Below is a small trained network, with its code and all its weights. Each question gives an input and a class and asks what happens when units are switched off, that is, made to give their printed mean instead of their output.

import numpy as np


def w(rows, s, z=0):
    codes = np.array(rows[::2]) - 128.0
    scale = np.full(codes.shape[1], s)
    scale[-1] = z or s
    return codes * scale


def f(y):
    return np.maximum(y, 0)


def log_softmax(a):
    a = a - a.max(-1, keepdims=True)
    return a - np.log(np.exp(a).sum(-1, keepdims=True))


def net(x, mask):
    res = np.array(x, float).reshape(1, 4) / 4 @ E
    y = f(res @ A[0][:, :-1].T + A[0][:, -1])
    res = res + np.where(mask, y, B[0][:, -1]) @ B[0][:, :-1]
    return log_softmax(res[-1] @ U[:, :-1].T + U[:, -1])


A, B = {}, {}
E = w([
[22,199,195,52,203,203,190,200,204,30],'x0',
[41,153,217,67,181,45,56,143,88,255],'x1',
[86,39,231,213,37,188,197,199,176,204],'x2',
[123,180,52,54,61,205,200,201,42,196],'x3',
],0.0044)
A[0] = w([
[93,123,192,148,214,101,105,91,224,46,204],'N1',
[230,51,83,168,85,80,96,53,81,215,23],'N2',
[210,84,54,192,103,199,173,76,174,24,81],'N3',
[87,19,213,236,51,171,177,188,192,216,115],'N4',
[203,91,70,156,63,229,213,144,100,70,211],'N5',
[72,31,249,197,6,184,216,217,215,218,158],'N6',
[230,52,71,184,78,93,81,82,34,218,8],'N7',
[213,90,30,164,61,220,208,145,157,10,33],'N8',
[59,174,160,71,124,111,110,206,15,239,126],'N9',
[58,94,230,140,213,30,47,76,174,224,96],'N10',
[56,172,186,53,132,82,84,184,58,247,49],'N11',
[188,234,4,7,234,57,31,46,53,36,231],'N12',
[36,146,205,72,154,44,68,156,42,225,16],'N13',
[125,219,16,25,39,228,231,239,14,226,168],'N14',
[12,215,176,64,197,219,200,211,200,35,25],'N15',
[25,205,197,36,188,220,218,222,214,49,59],'N16',
[172,61,95,172,65,111,113,77,61,193,69],'N17',
[229,55,62,173,68,71,111,73,35,226,7],'N18',
],0.0037,0.0017)
B[0] = w([
[78,134,51,159,104,57,48,226,173,138,200],'N1',
[59,49,84,56,38,78,40,235,40,66,196],'N2',
[191,217,216,233,143,221,170,65,50,41,193],'N3',
[204,92,37,45,218,55,194,71,234,219,216],'N4',
[206,229,222,220,170,182,134,115,111,83,205],'N5',
[212,99,27,62,225,60,216,41,241,246,241],'N6',
[6,37,104,55,41,95,45,220,36,54,201],'N7',
[182,221,249,218,108,232,186,71,36,10,194],'N8',
[220,217,237,243,191,198,163,74,70,55,205],'N9',
[218,233,225,240,164,219,146,80,57,25,210],'N10',
[190,220,238,225,137,224,201,70,30,14,199],'N11',
[232,94,27,88,216,59,242,27,235,245,255],'N12',
[195,200,239,191,105,229,212,30,23,32,198],'N13',
[203,233,33,247,205,22,40,240,233,214,248],'N14',
[10,9,77,20,22,89,28,236,23,73,212],'N15',
[28,4,78,32,32,88,32,223,58,80,222],'N16',
[44,53,80,59,58,98,42,220,88,91,183],'N17',
[20,33,105,39,45,89,25,218,33,52,204],'N18',
],0.0036,0.0053)
U = w([
[13,18,73,3,38,99,37,240,29,29,36],'0',
[200,226,111,240,195,33,69,212,226,128,253],'1',
[198,232,241,219,132,230,237,25,18,11,8],'2',
[217,86,16,34,221,31,238,35,255,221,84],'3',
],0.0037,0.0031)

Each question gives the input, the list of numbers given to net, and the class t.
The units are the neurons (one row each of A and B). Each row of codes is followed by its name. A weight is (code - 128) times the scale printed after its matrix; where a second scale follows, it is the last column's (A, B and U).
mask holds one flag per neuron, in row order. A switched-off neuron (its flag False) gives its mean, the last column of its row in B, instead of its output. The means were averaged over made-up inputs and are rounded, as every weight is.
A unit's drop is (log p(t) with every unit on - log p(t) with that unit switched off) / (log p(t) with every unit on - log p(t) with every unit switched off).
The circuit of an input: a set's keep is (log p(t) with only the set's units on - log p(t) with every unit switched off) / (log p(t) with every unit on - log p(t) with every unit switched off). Starting from the 12 units with the biggest drops (on a tie, the unit counted first), units are removed one at a time, each time the one whose removal leaves the highest keep (on an exact tie, the one counted first), for as long as the keep stays at least 0.8.
circuit, biggest first: the units of the circuit, biggest drop first
top k neurons: the k neurons with the biggest drops, biggest first
drop of u: that unit's drop, to one decimal
input [4,4,-8,2], class 3: circuit, biggest first : N12
input [-1,-7,-1,0], class 2: circuit, biggest first : N8, N3
input [8,-3,4,-5], class 0: top 2 neurons : N15, N16
input [8,-1,5,-4], class 0: top 2 neurons : N15, N16
input [6,7,2,-3], class 2: circuit, biggest first : N10, N13
input [5,-8,8,8], class 1: top 3 neurons : N14, N5, N6
input [-3,2,7,1], class 3: circuit, biggest first : N6, N4
input [-2,4,8,-2], class 3: circuit, biggest first : N6, N4
input [-3,8,3,6], class 2: top 2 neurons : N11, N13
input [7,8,-5,-1], class 2: top 4 neurons : N13, N11, N10, N9
input [7,3,-3,-7], class 0: top 3 neurons : N15, N16, N14
input [-6,-2,-6,-3], class 0: drop of N6 : 0.3
input [-1,1,-8,1], class 3: drop of N12 : 0.5
input [-2,0,8,5], class 3: circuit, biggest first : N6
input [8,0,2,2], class 0: drop of N15 : 0.2
input [7,-5,8,4], class 3: drop of N14 : 0.1
